Below is a small trained network, with its code and all its weights. Each question gives an input and a target symbol and asks what happens when units are switched off, that is, made to give their printed mean instead of their output.

import numpy as np


def w(rows, s, z=0):
    codes = np.array(rows[::2]) - 128.0
    scale = np.full(codes.shape[1], s)
    scale[-1] = z or s
    return codes * scale


def f(y):
    return np.maximum(y, 0)


def softmax(a):
    e = np.exp(a - a.max(-1, keepdims=True))
    return e / e.sum(-1, keepdims=True)


def log_softmax(a):
    a = a - a.max(-1, keepdims=True)
    return a - np.log(np.exp(a).sum(-1, keepdims=True))


def net(x, mask):
    ids = ['βεζθλμξσφ'.index(c) for c in x.split()]
    T = len(ids)
    res = E[ids] + P[:T]
    u = 0
    for l in range(3):
        q, k, v = (res @ M[l].T for M in (Q, K, V))
        z = softmax(np.where(np.tri(T) > 0, q @ k.T / 2**0.5, -1e9)) @ v
        res = res + np.where(mask[u], z, O[l][:, -1]) @ O[l][:, :-1]
        u += 1
        y = f(res @ A[l][:, :-1].T + A[l][:, -1])
        res = res + np.where(mask[u : u + 8], y, B[l][:, -1]) @ B[l][:, :-1]
        u += 8
    return log_softmax(res[-1] @ U[:, :-1].T + U[:, -1])


Q, K, V, O, A, B = {}, {}, {}, {}, {}, {}
E = w([
[112,173,205,92,88,94,157,75,130,191,170,93],'β',
[151,118,153,189,13,98,192,123,107,75,86,140],'ε',
[126,81,120,107,193,55,65,161,117,163,108,123],'ζ',
[45,127,16,102,145,85,206,136,128,122,195,138],'θ',
[87,134,184,86,176,70,159,171,61,116,61,113],'λ',
[189,81,151,84,105,180,92,151,154,141,129,121],'μ',
[69,179,111,156,93,144,79,93,142,126,82,141],'ξ',
[105,124,109,247,116,143,50,73,99,151,167,105],'σ',
[210,130,105,143,202,112,218,70,126,124,87,78],'φ',
],0.014)
P = w([
[177,172,137,200,156,2,72,107,180,151,176,169],'0',
[87,155,183,113,181,154,177,104,155,94,88,204],'1',
[199,146,111,157,116,61,89,87,123,180,124,141],'2',
[68,118,178,122,169,193,173,125,183,91,95,115],'3',
[182,148,78,135,84,110,103,115,65,200,131,121],'4',
[63,60,159,111,147,203,172,138,205,85,85,62],'5',
[151,111,46,120,47,140,104,133,38,218,137,84],'6',
],0.0092)
Q[0] = w([
[169,119,86,112,56,110,84,156,23,231,150,116],'0.h0',
[250,95,119,108,123,118,67,119,133,194,118,140],'0.h0',
],0.011)
K[0] = w([
[189,108,181,110,114,177,56,154,138,158,83,134],'0.h0',
[179,80,168,104,176,171,97,173,247,104,154,160],'0.h0',
],0.015)
V[0] = w([
[121,10,120,69,70,223,119,147,146,197,93,93],'0.h0',
[170,167,253,203,163,103,120,65,121,80,71,163],'0.h0',
],0.0046)
O[0] = w([
[159,254,164,197,219,36,152,164,199,61,188,187,5],'0.h0',
[67,114,115,184,124,181,230,235,124,236,167,207,107],'0.h0',
],0.0052,0.0031)
A[0] = w([
[26,130,106,142,105,190,133,109,123,26,97,158,107],'0.n0',
[142,126,163,125,168,192,164,118,153,84,76,112,5],'0.n1',
[127,83,145,136,81,169,130,131,98,105,95,117,22],'0.n2',
[163,205,148,135,163,107,56,133,170,62,177,154,44],'0.n3',
[123,94,169,125,114,255,116,190,151,158,105,104,98],'0.n4',
[165,82,201,94,99,199,149,152,158,35,121,202,3],'0.n5',
[106,176,220,90,153,107,134,116,113,79,120,122,79],'0.n6',
[223,111,108,162,107,146,122,131,120,141,135,124,68],'0.n7',
],0.0081,0.0031)
B[0] = w([
[224,146,61,86,133,133,106,207,247,106,49,150,255],'0.n0',
[156,131,181,197,142,236,98,59,49,91,162,203,183],'0.n1',
[169,210,168,129,148,107,128,137,176,56,185,163,177],'0.n2',
[168,28,159,161,76,239,216,188,177,135,124,169,149],'0.n3',
[35,227,107,143,163,84,104,156,41,111,153,140,222],'0.n4',
[198,208,128,22,184,120,118,91,162,112,253,57,172],'0.n5',
[84,132,154,53,84,152,152,154,76,128,85,60,172],'0.n6',
[116,47,84,111,87,66,170,111,92,104,67,94,182],'0.n7',
],0.0063,0.0037)
Q[1] = w([
[86,143,104,161,18,93,73,254,75,145,227,165],'1.h0',
[49,129,75,140,215,100,233,112,156,92,173,203],'1.h0',
],0.0061)
K[1] = w([
[223,223,140,172,130,123,142,73,63,151,3,96],'1.h0',
[200,83,150,31,41,119,3,51,97,175,74,100],'1.h0',
],0.0071)
V[1] = w([
[191,95,149,167,106,153,230,1,125,162,179,82],'1.h0',
[23,73,206,6,134,132,184,206,58,159,168,29],'1.h0',
],0.0037)
O[1] = w([
[168,94,159,68,154,84,144,1,164,125,89,249,78],'1.h0',
[140,87,146,38,49,113,51,162,169,138,243,152,2],'1.h0',
],0.0066,0.00068)
A[1] = w([
[103,49,168,176,84,112,89,109,100,156,169,142,48],'1.n0',
[143,122,196,117,253,61,109,138,146,132,32,139,107],'1.n1',
[197,70,205,84,117,224,212,215,143,139,102,121,89],'1.n2',
[58,136,94,135,190,74,107,148,106,158,180,84,28],'1.n3',
[25,132,235,98,67,159,209,120,140,88,110,151,3],'1.n4',
[139,160,165,226,128,97,22,81,179,218,159,143,142],'1.n5',
[151,115,163,109,199,155,46,140,173,114,49,136,68],'1.n6',
[199,45,203,155,100,146,160,168,190,118,108,142,27],'1.n7',
],0.0066,0.004)
B[1] = w([
[161,69,164,200,170,160,205,141,100,135,138,71,170],'1.n0',
[131,70,137,55,77,124,161,190,46,79,131,150,252],'1.n1',
[142,166,76,178,175,113,96,122,128,67,213,122,221],'1.n2',
[122,207,174,203,108,127,143,143,99,88,142,153,223],'1.n3',
[163,178,2,166,79,78,69,114,125,95,138,91,191],'1.n4',
[229,141,119,70,227,129,20,131,132,95,139,159,252],'1.n5',
[118,128,164,148,55,129,103,135,81,85,128,127,238],'1.n6',
[168,162,139,145,142,108,180,171,186,32,144,178,169],'1.n7',
],0.008,0.0028)
Q[2] = w([
[109,156,50,136,188,95,102,197,66,169,182,249],'2.h0',
[253,106,164,87,89,157,28,174,92,123,4,105],'2.h0',
],0.0053)
K[2] = w([
[120,81,111,113,132,174,137,161,184,99,120,1],'2.h0',
[67,206,95,183,139,126,208,163,101,154,140,193],'2.h0',
],0.0079)
V[2] = w([
[144,87,21,109,222,52,174,189,184,220,167,194],'2.h0',
[166,253,101,131,135,113,144,122,183,123,148,39],'2.h0',
],0.0045)
O[2] = w([
[3,150,81,154,147,46,130,75,130,165,181,140,254],'2.h0',
[154,98,149,187,112,119,169,104,199,174,149,177,152],'2.h0',
],0.0083,0.0028)
A[2] = w([
[32,170,138,99,186,146,40,88,206,102,165,207,142],'2.n0',
[142,148,148,87,99,89,111,105,166,212,212,228,93],'2.n1',
[6,82,253,89,174,103,215,152,75,150,69,110,171],'2.n2',
[48,226,187,42,58,217,128,111,177,125,81,136,5],'2.n3',
[201,72,181,144,33,103,173,73,124,231,68,159,124],'2.n4',
[181,139,198,182,210,114,120,58,38,149,212,82,3],'2.n5',
[104,85,103,182,30,130,118,124,134,212,146,149,209],'2.n6',
[100,135,153,203,77,218,211,108,96,90,87,130,93],'2.n7',
],0.0065,0.003)
B[2] = w([
[229,109,180,115,114,194,147,187,139,210,21,25,254],'2.n0',
[130,212,160,141,158,135,114,142,81,100,148,42,197],'2.n1',
[234,51,93,157,10,198,112,128,254,236,224,130,194],'2.n2',
[23,123,183,156,116,37,228,114,187,95,196,183,184],'2.n3',
[24,115,202,48,178,148,175,193,183,80,48,102,185],'2.n4',
[80,64,131,64,125,205,145,141,141,57,176,254,205],'2.n5',
[35,143,229,168,159,139,100,72,126,157,145,89,208],'2.n6',
[107,140,126,184,149,152,17,127,106,148,101,224,180],'2.n7',
],0.006,0.0049)
U = w([
[129,56,56,19,188,119,232,111,194,132,45,99,163],'β',
[40,162,111,193,136,48,117,33,122,184,188,85,254],'ε',
[254,187,128,200,103,64,170,133,200,80,185,167,169],'ζ',
[53,111,212,200,106,109,157,170,172,109,52,181,65],'θ',
[144,56,143,124,10,169,101,172,148,182,175,128,66],'λ',
[123,79,83,173,170,218,123,65,110,119,158,193,102],'μ',
[122,132,91,54,142,49,61,215,16,88,118,143,67],'ξ',
[115,178,240,39,175,195,142,130,154,145,178,114,108],'σ',
[191,164,129,194,151,209,76,136,109,197,33,42,122],'φ',
],0.0065,0.0028)

Each question gives the input, a string of symbols that net reads in full, and the target symbol t.
The units are the heads (2 rows each of Q, K, V and O) and the neurons (one row each of A and B). Each row of codes is followed by its name. A weight is (code - 128) times the scale printed after its matrix; where a second scale follows, it is the last column's (O, A, B and U).
mask holds one flag per unit, layer by layer, with each layer's heads first. A switched-off unit (its flag False) gives its mean, the last column of its rows in O or B, instead of its output. The means were averaged over made-up inputs and are rounded, as every weight is.
A unit's drop is (log p(t) with every unit on - log p(t) with that unit switched off) / (log p(t) with every unit on - log p(t) with every unit switched off).
The circuit of an input: a set's keep is (log p(t) with only the set's units on - log p(t) with every unit switched off) / (log p(t) with every unit on - log p(t) with every unit switched off). Starting from the 12 units with the biggest drops (on a tie, the unit counted first), units are removed one at a time, each time the one whose removal leaves the highest keep (on an exact tie, the one counted first), for as long as the keep stays at least 0.8.
circuit, biggest first: the units of the circuit, biggest drop first
top k neurons: the k neurons with the biggest drops, biggest first
k most important neurons of layer l: the k neurons of layer l with the biggest drops, biggest first
input θ φ θ ξ, target θ: circuit, biggest first : (2.n3 0.n0 1.n6)
input θ μ θ, target ζ: circuit, biggest first : (2.h0 0.h0 0.n5)
input φ θ φ, target ε: circuit, biggest first : (2.h0 0.n0)
input θ ξ μ, target ζ: circuit, biggest first : (0.h0 0.n3 1.n7)
input μ ζ σ λ, target ξ: circuit, biggest first : (1.n4 1.n1)
input σ β ξ, target φ: circuit, biggest first : (1.n5 2.n0)
input θ θ ζ ε ζ θ ζ, target ε: circuit, biggest first : (0.n0 2.h0)
input ξ ξ θ ζ λ ζ φ, target β: circuit, biggest first : (2.n4 0.n7 0.n4)
input θ ξ θ, target φ: top 2 neurons : (0.n0 1.n6)
input ξ ζ β μ θ β, target ε: most important neuron of layer 0 : (0.n6)
input ξ ζ φ θ σ, target μ: top 4 neurons : (2.n5 1.n5 1.n0 0.n0)
input φ φ ζ λ θ ε θ, target θ: 2 most important neurons of layer 2 : (2.n4 2.n7)
input θ ζ μ λ θ μ θ, target ζ: top 2 neurons : (0.n5 1.n3)
input ξ θ ζ θ θ λ, target ξ: top 4 neurons : (1.n4 1.n2 0.n6 1.n1)
input λ μ ξ, target φ: top 2 neurons : (1.n5 2.n0)
input φ θ ξ θ λ ξ β, target σ: top 2 neurons : (2.n4 2.n5)
input ε μ θ θ μ ζ, target λ: top 2 neurons : (2.n2 1.n1)
input φ θ μ φ φ σ, target φ: top 2 neurons : (2.n0 0.n0)
input θ σ θ ε, target ζ: 2 most important neurons of layer 0 : (0.n0 0.n2)
input λ λ φ, target ε: 2 most important neurons of layer 2 : (2.n6 2.n0)
input μ ξ ζ θ θ φ θ, target β: top 2 neurons : (0.n1 2.n4)
input ζ μ ξ ζ θ, target ε: top 2 neurons : (1.n5 0.n4)
input μ σ β β λ θ λ, target ε: 3 most important neurons of layer 2 : (2.n0 2.n6 2.n5)
input μ θ σ ζ λ θ μ, target ε: 2 most important neurons of layer 0 : (0.n0 0.n4)
input φ ξ σ ζ θ φ, target μ: top 2 neurons : (0.n1 2.n5)
input ξ ζ θ θ β μ, target σ: top 2 neurons : (0.n5 0.n4)
input θ φ μ ξ ξ ζ ε, target θ: 2 most important neurons of layer 2 : (2.n4 2.n7)
input θ ε θ ε θ, target θ: top 2 neurons : (2.n4 0.n0)
input σ σ θ ζ θ μ, target σ: most important neuron of layer 2 : (2.n0)
input σ μ θ σ μ θ φ, target β: top neuron : (2.n4)
